Here is a tiny trained network, its code and every weight. The questions are about switching its units off for an input and a class, where a switched-off unit gives its printed mean instead of its output.

import numpy as np


def w(rows, s, z=0):
    codes = np.array(rows[::2]) - 128.0
    scale = np.full(codes.shape[1], s)
    scale[-1] = z or s
    return codes * scale


def f(y):
    return np.maximum(y, 0)


def log_softmax(a):
    a = a - a.max(-1, keepdims=True)
    return a - np.log(np.exp(a).sum(-1, keepdims=True))


def net(x, mask):
    res = np.array(x, float).reshape(1, 7) / 4 @ E
    y = f(res @ A[0][:, :-1].T + A[0][:, -1])
    res = res + np.where(mask, y, B[0][:, -1]) @ B[0][:, :-1]
    return log_softmax(res[-1] @ U[:, :-1].T + U[:, -1])


A, B = {}, {}
E = w([
[213,121,51,171,10,160,89,159,150],'x0',
[132,121,131,124,128,125,123,125,126],'x1',
[8,58,101,95,101,159,86,160,175],'x2',
[109,199,155,44,42,174,97,28,148],'x3',
[168,149,127,21,202,240,108,215,99],'x4',
[106,166,100,142,137,145,158,139,138],'x5',
[104,130,89,205,165,177,51,54,33],'x6',
],0.011)
A[0] = w([
[87,175,140,88,88,134,127,71,138,47],'N0',
[148,122,148,47,113,84,170,190,214,71],'N1',
[90,142,141,144,126,186,74,85,94,78],'N2',
[184,117,41,138,85,153,98,143,163,175],'N3',
[80,162,154,90,71,160,101,115,134,115],'N4',
[194,227,158,134,171,97,108,130,117,86],'N5',
[50,129,162,78,201,112,130,110,138,101],'N6',
[113,67,84,204,220,94,144,215,103,176],'N7',
[176,161,135,166,149,139,132,83,42,79],'N8',
[223,152,169,112,132,108,214,104,172,71],'N9',
[127,167,147,99,107,168,128,78,152,33],'N10',
[114,95,65,158,133,170,99,96,61,110],'N11',
[146,126,111,79,157,179,103,197,108,38],'N12',
[83,124,73,148,163,177,53,85,47,62],'N13',
[149,54,106,171,157,114,175,208,116,177],'N14',
[215,144,105,153,74,140,97,153,161,148],'N15',
[153,131,118,66,165,205,111,180,79,63],'N16',
[127,173,161,112,180,99,159,96,109,124],'N17',
[73,70,107,81,107,153,113,152,94,4],'N18',
[42,112,93,121,113,154,140,136,134,48],'N19',
[68,150,190,111,190,142,133,120,120,100],'N20',
[147,160,143,84,139,193,111,142,121,30],'N21',
[104,125,140,103,108,112,127,168,204,81],'N22',
[46,113,172,115,184,86,129,86,134,197],'N23',
[140,134,131,108,68,166,137,78,143,90],'N24',
[28,97,135,118,117,145,66,144,217,36],'N25',
[138,140,121,76,101,91,158,168,163,36],'N26',
[134,213,153,48,93,152,113,38,142,137],'N27',
[128,122,77,133,77,133,50,174,158,166],'N28',
[72,98,86,195,78,14,149,52,177,51],'N29',
[142,82,92,67,163,151,92,154,137,70],'N30',
[121,122,101,168,170,150,80,119,137,94],'N31',
[145,125,56,151,72,168,100,150,146,151],'N32',
[12,59,96,114,119,149,62,176,159,44],'N33',
],0.012,0.0022)
B[0] = w([
[94,53,139,154,179,135,108,155,111,185],'N0',
[44,184,180,96,106,84,96,186,209,227],'N1',
[68,161,153,119,126,72,110,185,131,180],'N2',
[152,79,215,67,151,37,192,34,106,214],'N3',
[83,75,180,179,147,157,130,178,47,190],'N4',
[210,195,98,150,77,167,105,109,88,193],'N5',
[147,150,136,72,156,76,222,33,90,191],'N6',
[84,56,203,172,147,153,115,168,71,250],'N7',
[141,232,134,104,44,202,95,169,119,193],'N8',
[150,228,108,119,52,185,99,198,115,206],'N9',
[103,54,171,159,181,152,127,194,99,178],'N10',
[46,176,142,55,128,84,116,155,175,189],'N11',
[126,103,44,199,134,123,113,87,208,210],'N12',
[75,199,175,80,127,60,63,189,206,206],'N13',
[96,49,169,148,190,158,104,188,50,226],'N14',
[176,132,153,35,172,91,170,76,94,214],'N15',
[124,74,36,207,104,140,113,43,198,226],'N16',
[171,128,112,50,131,134,175,91,121,179],'N17',
[165,162,76,70,84,199,100,129,110,171],'N18',
[214,151,104,115,96,143,109,130,101,166],'N19',
[141,123,135,74,156,67,199,50,129,183],'N20',
[112,82,74,196,122,126,123,73,181,191],'N21',
[79,200,182,78,109,73,67,164,132,179],'N22',
[163,127,134,89,127,84,191,34,142,193],'N23',
[133,86,129,168,155,122,147,139,124,180],'N24',
[217,153,105,121,71,198,113,186,102,192],'N25',
[61,161,159,120,121,81,75,125,147,183],'N26',
[95,34,172,210,164,139,109,199,51,229],'N27',
[191,152,137,99,171,78,207,67,117,198],'N28',
[120,85,18,214,101,180,114,72,228,230],'N29',
[123,103,71,189,121,151,132,99,161,187],'N30',
[75,138,148,72,118,89,89,191,141,164],'N31',
[173,126,176,64,156,65,189,38,120,202],'N32',
[191,191,105,89,71,253,115,149,52,205],'N33',
],0.0075,0.02)
U = w([
[158,101,132,65,178,55,206,56,112,111],'0',
[87,14,151,193,186,126,98,214,50,160],'1',
[53,198,139,90,110,56,45,203,223,68],'2',
[126,71,10,230,119,124,94,73,246,37],'3',
[209,192,88,114,71,187,92,176,72,250],'4',
],0.012,0.0014)

Each question gives the input, the list of numbers given to net, and the class t.
The units are the neurons (one row each of A and B). Each row of codes is followed by its name. A weight is (code - 128) times the scale printed after its matrix; where a second scale follows, it is the last column's (A, B and U).
mask holds one flag per neuron, in row order. A switched-off neuron (its flag False) gives its mean, the last column of its row in B, instead of its output. The means were averaged over made-up inputs and are rounded, as every weight is.
A unit's drop is (log p(t) with every unit on - log p(t) with that unit switched off) / (log p(t) with every unit on - log p(t) with every unit switched off).
The circuit of an input: a set's keep is (log p(t) with only the set's units on - log p(t) with every unit switched off) / (log p(t) with every unit on - log p(t) with every unit switched off). Starting from the 12 units with the biggest drops (on a tie, the unit counted first), units are removed one at a time, each time the one whose removal leaves the highest keep (on an exact tie, the one counted first), for as long as the keep stays at least 0.8.
units of the circuit, in order: the units of the circuit, biggest drop first
k most important neurons: the k neurons with the biggest drops, biggest first
drop of u: that unit's drop, to one decimal
input [-2,5,-7,5,-5,-4,-8], class 2: units of the circuit, in order : N1
input [-3,6,-8,-4,-7,7,-2], class 4: 2 most important neurons : N9, N16
input [8,3,8,0,-3,0,4], class 0: 3 most important neurons : N3, N32, N28
input [7,8,0,0,8,-8,-6], class 3: 2 most important neurons : N16, N12
input [-7,-2,0,2,4,6,8], class 2: 2 most important neurons : N13, N2
input [3,8,-8,-7,5,-2,8], class 2: 3 most important neurons : N13, N8, N11
input [1,-3,6,5,-3,5,7], class 2: 3 most important neurons : N13, N11, N2
input [-6,-2,6,3,1,3,7], class 2: 4 most important neurons : N13, N2, N3, N11
input [-6,-7,0,7,3,6,-6], class 1: 3 most important neurons : N27, N4, N10
input [-5,7,-6,1,4,5,-3], class 4: 2 most important neurons : N9, N5
input [4,3,8,3,4,-4,-7], class 4: 2 most important neurons : N33, N25
input [-7,-8,0,3,8,8,-2], class 3: 3 most important neurons : N16, N12, N21
input [-4,1,3,-3,-4,6,1], class 0: 4 most important neurons : N16, N12, N23, N6
input [5,2,-6,-1,-3,-2,5], class 4: 2 most important neurons : N8, N1
input [6,-5,7,-5,6,-8,-2], class 4: units of the circuit, in order : N33
input [-5,8,-7,-6,2,-7,-7], class 2: drop of N1 : 1.0
input [7,5,8,-8,-8,0,-8], class 1: drop of N3 : 0.3
input [6,-7,-7,2,-6,-7,4], class 4: drop of N8 : 4.9
